Below are the code and all the weights of a small trained network. Each question names an input and a class and asks about switching units off, where a switched-off unit gives its printed mean instead of its output.

import numpy as np


def w(rows, s, z=0):
    codes = np.array(rows[::2]) - 128.0
    scale = np.full(codes.shape[1], s)
    scale[-1] = z or s
    return codes * scale


def f(y):
    return y / 2 * (1 + np.tanh(0.7978845608 * (y + 0.044715 * y**3)))


def log_softmax(a):
    a = a - a.max(-1, keepdims=True)
    return a - np.log(np.exp(a).sum(-1, keepdims=True))


def net(x, mask):
    res = np.array(x, float).reshape(1, 2) / 4 @ E
    y = f(res @ A[0][:, :-1].T + A[0][:, -1])
    res = res + np.where(mask, y, B[0][:, -1]) @ B[0][:, :-1]
    return log_softmax(res[-1] @ U[:, :-1].T + U[:, -1])


A, B = {}, {}
E = w([
[171,169,215,147,107,139,62,100,224,156,202,255],'x0',
[168,196,17,91,67,165,178,165,187,205,155,127],'x1',
],0.0097)
A[0] = w([
[220,170,31,127,32,169,150,205,101,222,130,151,88],'neuron 0',
[113,145,86,54,135,57,217,177,53,166,25,61,118],'neuron 1',
[24,89,27,108,175,175,216,156,69,64,45,98,95],'neuron 2',
[194,239,52,35,93,185,216,162,163,135,104,118,153],'neuron 3',
[140,207,66,148,58,198,175,217,172,166,143,104,107],'neuron 4',
[151,49,75,111,190,81,186,90,139,156,131,77,250],'neuron 5',
[41,8,222,192,221,78,86,84,87,68,56,135,119],'neuron 6',
[210,145,169,159,152,151,1,108,195,184,190,203,87],'neuron 7',
[189,207,202,141,73,163,83,86,172,179,170,214,139],'neuron 8',
],0.0062,0.017)
B[0] = w([
[213,195,98,187,163,128,134,99,61,124,114,152,175],'neuron 0',
[94,71,77,110,98,166,89,101,66,128,161,86,190],'neuron 1',
[123,125,32,76,74,125,55,1,11,178,200,104,184],'neuron 2',
[162,161,188,145,152,124,126,144,109,75,53,179,211],'neuron 3',
[167,175,95,141,198,92,113,110,64,48,82,168,176],'neuron 4',
[100,86,237,82,116,196,142,161,233,139,92,100,255],'neuron 5',
[202,197,144,141,195,78,153,157,42,44,57,180,199],'neuron 6',
[87,94,80,105,119,192,52,55,39,150,182,79,178],'neuron 7',
[83,91,158,77,109,156,99,86,102,128,117,34,202],'neuron 8',
],0.011,0.016)
U = w([
[81,89,101,102,104,172,87,48,88,155,169,83,78],'0',
[211,196,137,177,191,100,124,143,91,78,60,210,69],'1',
[74,80,202,99,113,185,137,203,255,144,76,107,254],'2',
[126,138,93,184,111,106,142,140,159,124,166,129,102],'3',
[122,104,111,187,102,123,172,154,152,168,165,180,100],'4',
[122,125,116,185,100,90,154,140,162,176,144,128,102],'5',
[112,124,117,187,121,130,139,144,149,192,144,136,101],'6',
[112,138,106,180,95,122,119,150,161,173,176,144,102],'7',
],0.012,0.009)

Each question gives the input, the list of numbers given to net, and the class t.
The units are the neurons (one row each of A and B). Each row of codes is followed by its name. A weight is (code - 128) times the scale printed after its matrix; where a second scale follows, it is the last column's (A, B and U).
mask holds one flag per neuron, in row order. A switched-off neuron (its flag False) gives its mean, the last column of its row in B, instead of its output. The means were averaged over made-up inputs and are rounded, as every weight is.
A unit's drop is (log p(t) with every unit on - log p(t) with that unit switched off) / (log p(t) with every unit on - log p(t) with every unit switched off).
The circuit of an input: a set's keep is (log p(t) with only the set's units on - log p(t) with every unit switched off) / (log p(t) with every unit on - log p(t) with every unit switched off). Starting from all 9 units, units are removed one at a time, each time the one whose removal leaves the highest keep (on an exact tie, the one counted first), for as long as the keep stays at least 0.8.
units of the circuit, in order: the units of the circuit, biggest drop first
top k neurons: the k neurons with the biggest drops, biggest first
drop when u is switched off: that unit's drop, to one decimal
input [-5,6], class 1: units of the circuit, in order : [neuron 3]
input [-6,7], class 1: top 2 neurons : [neuron 3; neuron 4]
input [5,-3], class 0: top 2 neurons : [neuron 7; neuron 5]
input [8,-7], class 0: top 2 neurons : [neuron 7; neuron 8]
input [2,-3], class 2: top 4 neurons : [neuron 4; neuron 0; neuron 3; neuron 2]
input [8,5], class 0: top 2 neurons : [neuron 7; neuron 8]
input [2,3], class 2: top 2 neurons : [neuron 6; neuron 2]
input [-3,-2], class 2: top 2 neurons : [neuron 7; neuron 5]
input [-5,-6], class 1: top 2 neurons : [neuron 6; neuron 8]
input [3,0], class 2: top 2 neurons : [neuron 2; neuron 1]
input [3,-3], class 2: drop when neuron 3 is switched off : 0.1
input [-4,-6], class 1: drop when neuron 6 is switched off : 5.3
input [-4,6], class 1: drop when neuron 3 is switched off : 0.4
input [-4,-7], class 1: units of the circuit, in order : [neuron 6]
input [8,-3], class 0: drop when neuron 4 is switched off : 0.0
